Here is a tiny trained network, its code and every weight. The questions are about switching its units off for an input and a target symbol, where a switched-off unit gives its printed mean instead of its output.

import numpy as np


def w(rows, s, z=0):
    codes = np.array(rows[::2]) - 128.0
    scale = np.full(codes.shape[1], s)
    scale[-1] = z or s
    return codes * scale


def f(y):
    return y / 2 * (1 + np.tanh(0.7978845608 * (y + 0.044715 * y**3)))


def softmax(a):
    e = np.exp(a - a.max(-1, keepdims=True))
    return e / e.sum(-1, keepdims=True)


def log_softmax(a):
    a = a - a.max(-1, keepdims=True)
    return a - np.log(np.exp(a).sum(-1, keepdims=True))


def net(x, mask):
    ids = ['αβγζηλστφψω'.index(c) for c in x.split()]
    T = len(ids)
    res = E[ids] + P[:T]
    r = res
    for j in range(3):
        rows = slice(2 * j, 2 * j + 2)
        q, k, v = (r @ M[0][rows].T for M in (Q, K, V))
        z = softmax(np.where(np.tri(T) > 0, q @ k.T / 2**0.5, -1e9)) @ v
        o = O[0][rows]
        res = res + np.where(mask[j], z, o[:, -1]) @ o[:, :-1]
    y = f(res @ A[0][:, :-1].T + A[0][:, -1])
    res = res + np.where(mask[3:19], y, B[0][:, -1]) @ B[0][:, :-1]
    return log_softmax(res[-1] @ U[:, :-1].T + U[:, -1])


Q, K, V, O, A, B = {}, {}, {}, {}, {}, {}
E = w([
[43,110,93],'α',
[61,128,124],'β',
[51,121,96],'γ',
[53,127,158],'ζ',
[253,109,73],'η',
[53,123,121],'λ',
[77,145,185],'σ',
[45,111,100],'τ',
[62,42,150],'φ',
[42,95,125],'ψ',
[47,112,223],'ω',
],0.016)
P = w([
[113,248,138],'0',
[118,71,136],'1',
[128,62,136],'2',
[135,59,138],'3',
[140,52,135],'4',
[142,43,133],'5',
[146,45,138],'6',
[148,41,139],'7',
[151,35,128],'8',
[149,32,122],'9',
[153,31,128],'10',
],0.015)
Q[0] = w([
[119,63,105],'head 0',
[114,164,105],'head 0',
[115,136,111],'head 1',
[114,211,110],'head 1',
[247,169,120],'head 2',
[86,148,128],'head 2',
],0.014)
K[0] = w([
[177,207,124],'head 0',
[83,92,170],'head 0',
[155,107,113],'head 1',
[247,26,74],'head 1',
[62,129,218],'head 2',
[135,177,59],'head 2',
],0.011)
V[0] = w([
[148,10,121],'head 0',
[234,137,156],'head 0',
[161,189,99],'head 1',
[142,68,73],'head 1',
[113,87,166],'head 2',
[47,151,81],'head 2',
],0.013)
O[0] = w([
[116,82,53,29],'head 0',
[139,186,11,42],'head 0',
[187,123,132,129],'head 1',
[104,82,126,2],'head 1',
[107,95,152,173],'head 2',
[44,125,171,160],'head 2',
],0.013,0.01)
A[0] = w([
[74,81,91,179],'neuron 0',
[82,136,46,89],'neuron 1',
[90,187,194,112],'neuron 2',
[11,103,141,50],'neuron 3',
[26,153,84,151],'neuron 4',
[186,114,113,108],'neuron 5',
[201,63,134,125],'neuron 6',
[47,161,149,169],'neuron 7',
[186,97,47,34],'neuron 8',
[116,97,157,72],'neuron 9',
[195,242,46,67],'neuron 10',
[193,194,105,205],'neuron 11',
[184,116,37,53],'neuron 12',
[130,11,152,254],'neuron 13',
[7,166,153,51],'neuron 14',
[160,104,143,161],'neuron 15',
],0.011,0.0046)
B[0] = w([
[108,186,144,152],'neuron 0',
[167,152,144,143],'neuron 1',
[88,95,70,248],'neuron 2',
[225,168,173,226],'neuron 3',
[157,180,254,140],'neuron 4',
[183,128,155,142],'neuron 5',
[170,112,80,151],'neuron 6',
[123,95,162,213],'neuron 7',
[82,86,167,160],'neuron 8',
[125,179,130,187],'neuron 9',
[80,153,156,160],'neuron 10',
[147,134,206,152],'neuron 11',
[65,100,173,163],'neuron 12',
[52,128,38,250],'neuron 13',
[182,59,161,228],'neuron 14',
[158,124,93,150],'neuron 15',
],0.0089,0.021)
U = w([
[145,115,111,39],'α',
[221,132,141,64],'β',
[199,106,126,3],'γ',
[195,135,142,116],'ζ',
[105,241,167,145],'η',
[201,124,129,104],'λ',
[254,201,191,14],'σ',
[159,103,102,73],'τ',
[5,127,82,201],'φ',
[81,91,142,242],'ψ',
[98,103,202,174],'ω',
],0.0094,0.005)

Each question gives the input, a string of symbols that net reads in full, and the target symbol t.
The units are the heads (2 rows each of Q, K, V and O) and the neurons (one row each of A and B). Each row of codes is followed by its name. A weight is (code - 128) times the scale printed after its matrix; where a second scale follows, it is the last column's (O, A, B and U).
mask holds one flag per unit, heads first, then neurons. A switched-off unit (its flag False) gives its mean, the last column of its rows in O or B, instead of its output. The means were averaged over made-up inputs and are rounded, as every weight is.
A unit's drop is (log p(t) with every unit on - log p(t) with that unit switched off) / (log p(t) with every unit on - log p(t) with every unit switched off).
The circuit of an input: a set's keep is (log p(t) with only the set's units on - log p(t) with every unit switched off) / (log p(t) with every unit on - log p(t) with every unit switched off). Starting from the 12 units with the biggest drops (on a tie, the unit counted first), units are removed one at a time, each time the one whose removal leaves the highest keep (on an exact tie, the one counted first), for as long as the keep stays at least 0.8.
units of the circuit, in order: the units of the circuit, biggest drop first
top k neurons: the k neurons with the biggest drops, biggest first
heads that matter: for each layer, one digit per head in row order, 1 if its drop is at least 0.15 and else 0, layers parted by /
drop of u: that unit's drop, to one decimal
input σ φ η, target σ: heads that matter	110
input φ ω ψ ω φ η σ φ φ α, target φ: units of the circuit, in order	(head 0)
input σ η φ β λ α ψ φ ω, target σ: top 2 neurons	(neuron 13; neuron 2)
input ψ α ω τ σ φ ψ ζ φ η, target ψ: top 4 neurons	(neuron 12; neuron 8; neuron 3; neuron 2)
input φ λ λ η λ σ ψ τ λ, target φ: heads that matter	111
input σ β η σ σ λ σ σ φ γ, target σ: top 2 neurons	(neuron 13; neuron 2)
input σ σ γ τ β λ ω σ η ζ λ, target σ: units of the circuit, in order	(head 2; neuron 2)
input φ γ τ η, target φ: heads that matter	000
input φ φ η, target φ: heads that matter	100
input η ζ ψ ζ σ, target η: units of the circuit, in order	(head 0; head 2; neuron 10)
input τ ψ φ ω φ λ ζ β η β η, target ψ: units of the circuit, in order	(head 0; neuron 12; neuron 8)
input φ σ β σ η ζ β, target φ: top 3 neurons	(neuron 3; neuron 14; neuron 12)
input φ φ φ γ ψ φ, target φ: heads that matter	000
input η β γ ω, target η: heads that matter	101
input σ φ φ φ α ω α η, target σ: units of the circuit, in order	(neuron 2)
input φ ζ η τ, target φ: heads that matter	111
input σ λ τ φ σ φ ω ζ τ η ζ, target σ: heads that matter	011
input φ φ η η φ η φ γ γ α ζ, target φ: heads that matter	111
input σ λ α σ λ β φ σ τ σ, target φ: top 2 neurons	(neuron 3; neuron 14)
input η σ ψ, target η: drop of head 2	0.4
input η τ β γ λ β β ψ β α σ, target η: drop of head 0	1.0
input ω τ σ σ σ ζ τ σ σ, target φ: drop of neuron 14	0.3
input η ζ γ φ σ φ γ ζ σ β α, target η: drop of head 2	0.3
